Each row, then roughly how far along a hidden order it lies, from 0 to 12:
(in the rows, 128 means zero)
[107 132 126 101 101  87 112 101  73  83 135 132  83 159 136 133 108 136
 138 104 132 133 241 165 116 103 139 106  90 125 195 142 125 123 142 159
 169 102] -> 2
[172 147 133 113 115 105 168 138 163 192 109 120 164 138 151 179 141 139
  74 123 107 101  89 113 100 101 128 143 111 139  70 154 107 134 146 102
  82 128] -> 2
[137 136 128 126 122 163 144 152 123 177 102 152 135 128 107 178 123 106
 107 132 130 105  57  73  70 135 135 138 126 156 121 141 206 130 177 125
 100 164] -> 6
[141 114 130  97 105 114 131  30 130 133 121 101 128 128 137 152 113 146
 126 101 127 104 230 159 172  66 144  87 105 129 171 127 125 136 130 140
 153 101] -> 1
[102  92 132 144 122  76 145 143 122 145 132 105 130 114 126 131 137 108
 133 107 133 183 185 140 208 119 134 112 109 104 129 122  32 130 108 102
 160  70] -> 5
[ 90 141 125 102 147 213 117 180 152 145 136 161 133 143 119 141 149 112
 126 141 117 115  73  92  83 127 125 123 142 157 129 136 186 116 180  97
 128 189] -> 8
[149 125 134 163 149 184 133 149 160  88 120 102 108  99 125  80 164 145
 162 127 127 164  82 139 165 179 123 146 162 112 157 104  95 135 128 165
 138 154] -> 12
[ 89 112 130 129 122  70 125 153  98 131 133 124 134 123 116 119 128 108
 142 121 145 195 178 144 183 135 131 118 106  86 139 137  62 134 101 101
 158  87] -> 6
[167 126 134 113 120 116 141  95  91 182 127 112 156 132 143 145  80 139
  88 126  89  71 125 133 126  74 121 129 151 140 146 154  98 138 111 106
  86  98] -> 0
[114 143 120 154 148 112 119 129  97  36 109 120 116 127 127  38 165 125
 174 167 166 156 138 139 149 158 124 143 135 113 115 116  84 134  97 143
 129 138] -> 11
[113 139 122 164 146 112 122 131 106  32 110 118 113 131 129  32 155 121
 149 166 166 160 132 142 157 143 125 142 134 112  97 124  88 135  95 140
 138 133] -> 10
[136  99 121 151 142 135 138 221 221 171 141 122 151  83 132 157 157 123
 117 140 105 128  64 137 124 122 123 102 180 147  88  87 171 120 133 157
 136 171] -> 11
[100  87 133 141 123  83 145 118 121 145 137 102 126 124 127 133 133 111
 132 104 136 173 192 134 205 124 136 112 106 117 133 115  37 126 112 100
 167  69] -> 5
[104 115 129 121 118  59 126  98  95  90 151  92 114 163 130 134 111 120
 128  82 142 149 186 137 159 119 141 119  90 138 154 105  63 126 110 131
 185  87] -> 3
[136 112 120 133 146 195 129 199 226 159 137 123 143 114 123 166 164 103
 111 132  95 119  62 129 132 113 122 108 171 144  95 107 159 123 154 140
 129 171] -> 10
[159 133 132 116 107 117 110  62 105 138 149 137 114 127 142 178  94 142
 131 111 125  85 195 152 153  69 137 128 109 129 150 123 146 139 115  86
  78  94] -> 0
[128 143 123 154 150 141 111 132 113  59 116 116 110 119 117  59 180 136
 181 156 146 148 138 117 127 188 121 147 145 109 172 109  88 132 112 149
 121 148] -> 11
[145 164 132  96 110 112 146 101 117 145 124 140 157 150 148 172 125 140
  86 146 113  98  97 109  77 127 123 152 100 138  93 172 130 132 143 103
  77 133] -> 2
[137 110 120 135 146 187 130 201 225 161 137 122 143 112 126 167 165 105
 112 133  97 118  68 132 130 114 123 107 172 145  96 104 166 123 149 144
 129 173] -> 10
[143 162 132  92 109 114 147  89 111 149 128 136 151 142 149 174 116 140
  86 149 111 100  97 111  83 125 121 148 105 141  91 172 122 132 140 103
  78 135] -> 2
[119 100 123 149 143 117 130 202 202 126 142 142 151  81 128 136 134 138
 132 139 111 138  56 124 101 140 119 108 163 138  81  86 169 117 128 163
 143 176] -> 11
[ 93 143 128 115 146 181  97 110 101  47 138 173 105 142 121  87 132 142
 172 159 149 145  66 151 118 241 117 163 141 108 157 128 204 103 124 199
 129 155] -> 12
[119 140 128 128 129 179 127 186 114 203 116 159 141 139 117 161 148 114
 116 137 127 117  65  63  81 125 134 130 137 171 126 150 204 117 178 126
 102 171] -> 7
[162 153 132 109 114 104 161 140 149 177 111 133 164 149 147 178 140 138
  78 127 113  93  91 111  80 114 128 149 106 135  85 160 121 131 149 101
  82 129] -> 2
[140 133 128 131 123 164 144 160 119 191 101 147 138 124 110 178 127 107
 103 130 126 109  58  68  85 127 136 133 132 160 113 141 195 130 178 127
 100 165] -> 6
[163 109 127 210 137 137 151 143 187 167 110  63 112 101 128  44 139 117
 132 125 146 181 152 137 206  90 125 114 138 112  29 118  39 142  90 122
 177  91] -> 9
[ 96 137 124 106 149 218 121 178 181 135 136 152 135 136 118 146 150 108
 118 137 109 113  69 101  95 125 123 121 145 153 116 128 178 119 177 104
 131 189] -> 9
[127 145 131 100 103 113  87  34  70  86 159 163 112 150 134 171  92 143
 143 127 145  82 196 148 124  96 139 136  98 118 193 147 180 132 113  93
  79 107] -> 0
[ 98  94 132 142 122  79 143 139 116 142 133 108 130 117 125 134 137 108
 136 109 134 184 187 139 203 121 134 113 111 103 132 123  36 129 109 100
 159  73] -> 5
[136 109 128 145 127  78 142 167 146 205 120  82 141  96 117 106 125 110
 127 106 139 205 171 146 211 112 128 104 118  92  82 113  32 145  89 105
 174  89] -> 7
[105 128 127 111 113  52 111 122  75  70 151 109  99 173 131 135 104 123
 132  81 141 143 191 146 139 113 141 121  90 131 177 120  82 125 118 145
 178  97] -> 3
[176 123 136 115 119 133 137 108 108 184 125 115 157 129 146 154  85 143
 105 111  85  79 163 151 150  62 128 132 137 146 106 114 119 153 112  99
  88  75] -> 0
[147 148 131 112 123  98 163 156 139 168 106 155 148 151 133 166 138 131
  83 127 133  83  92 111  43 134 130 154 117 125 128 156 159 123 153  85
  90 136] -> 3
[133  95 124 154 147 132 124 159 206 104 126 140 143  75 121 117 125 141
 141 118 103 139  47 109 127 147 115 115 147 127  61  86 139 111 129 182
 135 157] -> 12
[132 138 129 161 147 169 115 136 131  59 121 117 107 115 116  70 175 141
 177 145 136 157 114 119 131 192 121 150 154 104 186 114  99 134 121 158
 127 152] -> 12
[158 143 132 103 112 117 148  78  98 183 132 115 138 116 151 163  89 139
  77 144 101  86 106 122 108 100 117 134 127 144 118 168  94 132 127  97
  76 128] -> 1
[102 131 127 127 125  81 116 151 103 152 132 116 135 124 108  94 119 111
 144 129 154 200 177 140 167 146 125 118 107  85 119 134  79 139  88 105
 174  96] -> 7
[136 167 132  88 106 116 139  84 101 133 131 144 151 148 148 171 116 140
  89 156 116  95  97 110  73 131 121 153 102 136 106 178 132 132 140 103
  76 137] -> 2

[158 140 104 128 164 115 113 124 101  67 187 165 101  97 163 117 136  91
 130 148 117 139 120 144 148 147 125 147 110 110 137 134  79 214  79 129
 138 183 136 176 139 107 105 165 138 141  83 100 124 131 125 148 175  92
 164 126 123 131 122 129 137  70 115 131 102 125  77 109 140 129 106 125
 152 125 114 112  95 158 138 137 146 215 125 136 131 154  77 173 122 119
 141 105 136  31 152 152 186 109 118 178 113 136 105 172 208 152 116 123
 133 114 105 131 129 136 126 152 134 129 142 128  63 145 141 108 132 123
 123 120 102 134 120 171 146  61 128 113 140  85 150 120 110 128 127 129
 109  92 129 125 148  94  81 130  94  98 126 120 138  88 150 120 104 152
 125 109 108 146 135 147 112 160 154 190 144 107 127 125 128 160 186 109] -> 7
[ 82 124 145 110 104 101 138 100 153  96  62  48 129 169  91 122 110 149
 141 107 133 116 125  93 134 118 128 116 169 153 132  78 129  38 141 164
 101  84 118 101 150 135 124 140 108 111 168 156  93 105 147 113 110 142
 105 140 180 127 143 113 115 144 129 202 111 128 150 133 110 118 131 181
 117 119 119  98 141 127  34 142  90   3 120 132 109  63 111  65 103 148
 123 133 138 180 125 115 117 119 113 123 103  83 117 114 131 138 111 134
 138 132 133 120 133 137 121 148 116 145 112  99 184 110 164 144 128 178
 123 129 142 105  99 130 119 198 106 132 136 255 160 161 151 132 122 140
 149 107 122 154  82 138 142 122 152 129 107 130 119 159 139 122 180 117
 123 141 145 120 131 122 120 103 112 119 105 163 138 111 101 122 113 111] -> 12
[112 171  97 149 150 114 142 167 140  10  91 129  79 144 142 125 102  79
 155 100 103 125 119 121 137  88 110 111 135 133 133 105  77 116  61 168
 128 137 142 136 177  98 103 154 131 163 125 136  65 142  99 143 215 105
 147 145 191 137 120 143 160  85 105 179  84 150  80 171 117 102 118 203
 103 118 111  80 106 175  57 166 149 140  75 104 116 111  52 139 109 141
 156  79 133 124 109 150 162 129  59 151 115 115 121 133 168 121  95 140
 149 137 113 146 120 118 113 112  99 134 109  66 103 119 140 113  88 144
 107 130 129 111  98 190 171 157 142 103 139  65 156 148 112 125 131 108
 115  63  83 158 106 120   1 186 110 116 208 116 131 113 122 117  89 120
  65 117 131 110 145  82 147 157 184 146 166 115 148 134 171 132 181 126] -> 10
[ 96 133 163 127 130 189 120  75 113 225 147 155 168 151 139 158 124 129
 110 100 151 132 145 128 131 121 104 130 143 136 127  84 128  99 192 116
 120 102 128 158  80 133 158  93 107 128 185 147 147 135 134 152  85 171
 115 127 139 175 186 139 108 199 141  44 161 120 111 107 135 138 144 127
 134 140 124 137 132  94 137 119  97  41 110 136 166 154 181 184 132  92
 105 191 132 217 157 178 107 122 147 133 131 128 125 147  72  84 158 138
 118 149 116 126 103 115 123 130 172  78 131 163 150 139  85 110 121 116
 119 152 153 124 158  89 118 141 120 121 119   1 125 109 123 104 139 158
 111 149 125 108 136 116 152  90 154 171  80 138 102 167 122 131 118 129
 161 153 115 122 109 143 111 122  66  57  98 124 118 147 119 135 110 138] -> 10
[127 138 142 137  85 182 109 111 106 227 196 179 147 119 140 141 137 117
 115 130 139 141 148 131 128 114 110 138 118 103 122 131 146 150 159  84
 133 146 115 171  60 128 123  98 117 131 124 131 149 143 122 160 119 139
 129 124  81 153 136 151  93 192 137  80 165 101 136 113 139 138 116  82
 150 136 131 144 119 104 189 109  90 156 132 126 165 175 184 172 150  96
  96 160 137 130 159 159 144 147 157 148 150 166 107 140 118  87 125 118
 105 122 126 121 108 166 143 141 142  83 132 162 110 158  74  88 133  87
 132 147 135 144 161  95 121  67 118 139 128   1 108  88 135  92 135 166
 110 153 134  96 170 105 126  82 106 147 102 126 113 101 108 121 100 159
 163 139 109 139 110 160 133 122  99  79 113 124 131 141 144 128 113 146] -> 7
[ 72 141 143 137 118 168 137  63 130 204 114 101 158 171 104 150 145 157
 115  99 153 126 165 108  96 128 102 125 146 127 122  74 133   1 180 136
  95  91 119 150  97 143 132 120 103 106 184 153 138 144 142 130 111 177
 109 122 172 143 166 138 106 165 128 108 170 130 131 136  94 131 150 155
 131 132 153 121 153  99 102 131  95  34 110 144 150  97 171 146 138 131
 121 136 146 204 124 135  67 144 101 103 128 127 167 107  91 104 143 146
 107 147 132 126 112 112 120 106 135  88 115 114 175 114 137 136 129 135
 121 131 168 137 126  90 123 198 127 129 118 187 108 120 128 114 136 123
 152 159 128 120 132 127 133 117 186 166 103 133 114 165  97 139 152  99
 155 138 127 118 108 104 102 102  80  40  81 140 128 135 128 113  77 133] -> 9
[ 75 146 153 114 108 139 136  91 128 107  48  69 153 164 118 154  98 138
 130  96 126 121 148 110 116 120 132 106 152 154 106  76 132  17 159 170
 143  97 128  92  86 131 125 120  90 127 214 168 124 113 132  97 101 147
  99 132 200 113 140 128 121 128 123 131 101 147 152 161 104 120 143 180
 109 126 124 117 167 121  42 149 112   1  98 119 114  39 142  78 111 155
 136 145 130 196 116 111  99 127 120 110 103 107 142 122 124 126 123 146
 139 146 136 138 131 104 133  97 121 148 119 109 177 118 159 149 112 190
 136 120 150 106 107 111 105 223 131 120 118 255 123 145 145 108 140 131
 152 116 111 136 114 137 124 137 196 163 118 140  92 176 124 121 163  85
 119 131 123  89 130  99 120  98 120 126 117 154 120 132 122 110  84 125] -> 12
[111 164 196 113 166 169 122  91 113 206 172 172 121 130 109 129 120 144
 126 142 150 126 141 143 101 160 157 127 181 127 104 100 115 189 125 156
 113 141 112  93 201 126 206 147  97 149  96 127 145 128 121  93 116 182
 125 142 139 185 100 138  93 134 107  76 209 135 131 100 107 175 154  22
 117 143 160 137 149 101 161 102 139 172 115 147 151  47 130  88 124  51
 151 150 164 110 155  82 134 138 184 146 131 105 122  42  80 123 117 137
 111 139 115 130 121 109 141 152 120  97 110 136 132 120 167 130 148 120
 148 161 132 147 138  80 130 102 103 103 146 152  67 106 157 147 119 140
 151 138 147 114 148 144 123 120 133 159  65 131 138 121 140 135 102 180
 171 103 123  83 107  95  98 130 115 133 100 145 178 128 175 131 129 101] -> 0
[179 172 156 118 144 187  99 103  83 174 200 193 114  98 130 125 139 106
 135 163 140 130 129 172 146 129 130 137 121  96 124 155 110 209 111 114
 122 168 130 124 127 112 135 109 109 161  48  99 152 142 109 137 155 153
 154 127 106 161 118 161  97 173 134  72 187 125  93 103 137 150 147  66
 152 134 128 128 117 126 174 115 124 249 128 137 152 146 107 192 141  89
 112 122 131  93 155 136 160 134 171 176 145 139 109  92 142 118 120 122
  98 122 130 131 125 138 131 131 134  78 135 169  73 147 107  91 131  77
 124 144 112 146 147 132 145  65 112 109 133  22 105 113 132 140 125 136
 118 129 125  99 146 128 126 106 121 133 102 113 131  83 128 133  93 176
 172 112 106 135 129 125 115 167 134 137 143 114 141 134 163 144 115 112] -> 2
[138 132 147 134 132 200 113  94  98 247 171 138 158 114 120 142 136 129
 121 113 120 131 169 139 108 124 103 125 123 134 132 115 153 111 188  93
 104 138 122 170  69 135 123  76 128 106 170 141 153 134 121 138 132 153
 100 112 151 154 143 141  90 199 146  34 197 117 117 108 123 146 132  79
 134 138 150 161 139 103 188 102 103  38 149 141 155 153 166 217 158  90
 110 152 121 165 140 131 110 121 145 121 169 141 144 151  81  79 159 127
 111 150 121 132 112 117 150 109 157  44 158 174 137 135  93  84 119  92
 132 157 154 140 156  74 126 125 123 132 133  22  95  88 148  88 135 147
 114 159 129 102 163 124 171  81 157 164 109 127 124 132 118 123 111 138
 172 136 116 156  97 122 120 127  77  31 108 108 138 162 119 127 117 130] -> 8
